Below are the code and all the weights of a small trained network. Each question names an input and a target symbol and asks about switching units off, where a switched-off unit gives its printed mean instead of its output.

import numpy as np


def w(rows, s, z=0):
    codes = np.array(rows[::2]) - 128.0
    scale = np.full(codes.shape[1], s)
    scale[-1] = z or s
    return codes * scale


def f(y):
    return np.maximum(y, 0)


def softmax(a):
    e = np.exp(a - a.max(-1, keepdims=True))
    return e / e.sum(-1, keepdims=True)


def log_softmax(a):
    a = a - a.max(-1, keepdims=True)
    return a - np.log(np.exp(a).sum(-1, keepdims=True))


def net(x, mask):
    ids = ['αεζηθφ'.index(c) for c in x.split()]
    T = len(ids)
    res = E[ids] + P[:T]
    r = res
    for j in range(3):
        rows = slice(2 * j, 2 * j + 2)
        q, k, v = (r @ M[0][rows].T for M in (Q, K, V))
        z = softmax(np.where(np.tri(T) > 0, q @ k.T / 2**0.5, -1e9)) @ v
        o = O[0][rows]
        res = res + np.where(mask[j], z, o[:, -1]) @ o[:, :-1]
    y = f(res @ A[0][:, :-1].T + A[0][:, -1])
    res = res + np.where(mask[3:7], y, B[0][:, -1]) @ B[0][:, :-1]
    return log_softmax(res[-1] @ U[:, :-1].T + U[:, -1])


Q, K, V, O, A, B = {}, {}, {}, {}, {}, {}
E = w([
[105,237,141,65,100],'α',
[148,122,187,109,250],'ε',
[118,121,114,121,203],'ζ',
[179,152,139,254,179],'η',
[191,95,2,207,37],'θ',
[130,138,37,126,44],'φ',
],0.0099)
P = w([
[49,76,77,143,110],'0',
[81,179,185,211,102],'1',
[168,178,59,174,135],'2',
[89,178,192,127,120],'3',
[161,198,87,93,126],'4',
[93,178,249,104,145],'5',
],0.014)
Q[0] = w([
[153,183,156,141,141],'head 1',
[1,223,187,192,205],'head 1',
[39,180,227,231,25],'head 2',
[109,183,238,70,193],'head 2',
[127,48,145,77,121],'head 3',
[199,156,157,48,39],'head 3',
],0.008)
K[0] = w([
[195,25,64,86,28],'head 1',
[35,27,159,91,154],'head 1',
[71,35,56,44,137],'head 2',
[3,55,107,167,132],'head 2',
[65,220,113,220,121],'head 3',
[122,30,58,126,89],'head 3',
],0.0075)
V[0] = w([
[126,121,170,124,40],'head 1',
[114,155,38,88,59],'head 1',
[192,66,101,171,75],'head 2',
[67,87,205,4,178],'head 2',
[98,93,101,88,174],'head 3',
[149,146,151,109,139],'head 3',
],0.011)
O[0] = w([
[66,74,113,122,254,135],'head 1',
[162,78,140,63,139,255],'head 1',
[142,134,193,218,51,106],'head 2',
[112,184,131,8,186,14],'head 2',
[142,231,89,149,110,107],'head 3',
[139,82,114,116,69,90],'head 3',
],0.0085,0.0072)
A[0] = w([
[52,149,91,150,64,175],'neuron 1',
[59,134,171,75,156,134],'neuron 2',
[166,2,159,180,111,2],'neuron 3',
[145,46,91,93,90,136],'neuron 4',
],0.0088,0.0036)
B[0] = w([
[176,26,162,92,203,207],'neuron 1',
[161,70,77,224,155,233],'neuron 2',
[53,255,111,106,132,255],'neuron 3',
[40,47,55,153,114,164],'neuron 4',
],0.0097,0.0066)
U = w([
[133,38,8,218,254,251],'α',
[246,183,28,142,132,134],'ε',
[199,191,66,66,86,143],'ζ',
[134,33,207,184,82,56],'η',
[96,123,189,123,9,3],'θ',
[38,109,163,87,124,28],'φ',
],0.006,0.0047)

Each question gives the input, a string of symbols that net reads in full, and the target symbol t.
The units are the heads (2 rows each of Q, K, V and O) and the neurons (one row each of A and B). Each row of codes is followed by its name. A weight is (code - 128) times the scale printed after its matrix; where a second scale follows, it is the last column's (O, A, B and U).
mask holds one flag per unit, heads first, then neurons. A switched-off unit (its flag False) gives its mean, the last column of its rows in O or B, instead of its output. The means were averaged over made-up inputs and are rounded, as every weight is.
A unit's drop is (log p(t) with every unit on - log p(t) with that unit switched off) / (log p(t) with every unit on - log p(t) with every unit switched off).
The circuit of an input: a set's keep is (log p(t) with only the set's units on - log p(t) with every unit switched off) / (log p(t) with every unit on - log p(t) with every unit switched off). Starting from all 7 units, units are removed one at a time, each time the one whose removal leaves the highest keep (on an exact tie, the one counted first), for as long as the keep stays at least 0.8.
circuit, biggest first: the units of the circuit, biggest drop first
unit that matters most: the unit with the biggest drop
top k neurons: the k neurons with the biggest drops, biggest first
which heads matter: for each layer, one digit per head in row order, 1 if its drop is at least 0.15 and else 0, layers parted by /
drop when u is switched off: that unit's drop, to one decimal
input θ α α α φ ε, target θ: circuit, biggest first	head 2; neuron 3
input η α α ζ, target η: circuit, biggest first	head 1; neuron 3; head 2; neuron 2
input θ η α φ, target θ: which heads matter	010
input θ α θ η α θ, target θ: unit that matters most	neuron 3
input ε α α ε α α, target ε: which heads matter	110
input θ α α α, target θ: which heads matter	110
input ε α η, target ε: top 3 neurons	neuron 2; neuron 3; neuron 4
input α α α α, target α: circuit, biggest first	neuron 2; head 2
input α φ θ α, target α: drop when head 2 is switched off	0.4
input θ ε θ α α α, target θ: drop when neuron 4 is switched off	0.0
input θ η θ ε ε η, target θ: drop when neuron 3 is switched off	0.6
input η ζ α ζ, target η: drop when head 3 is switched off	0.1
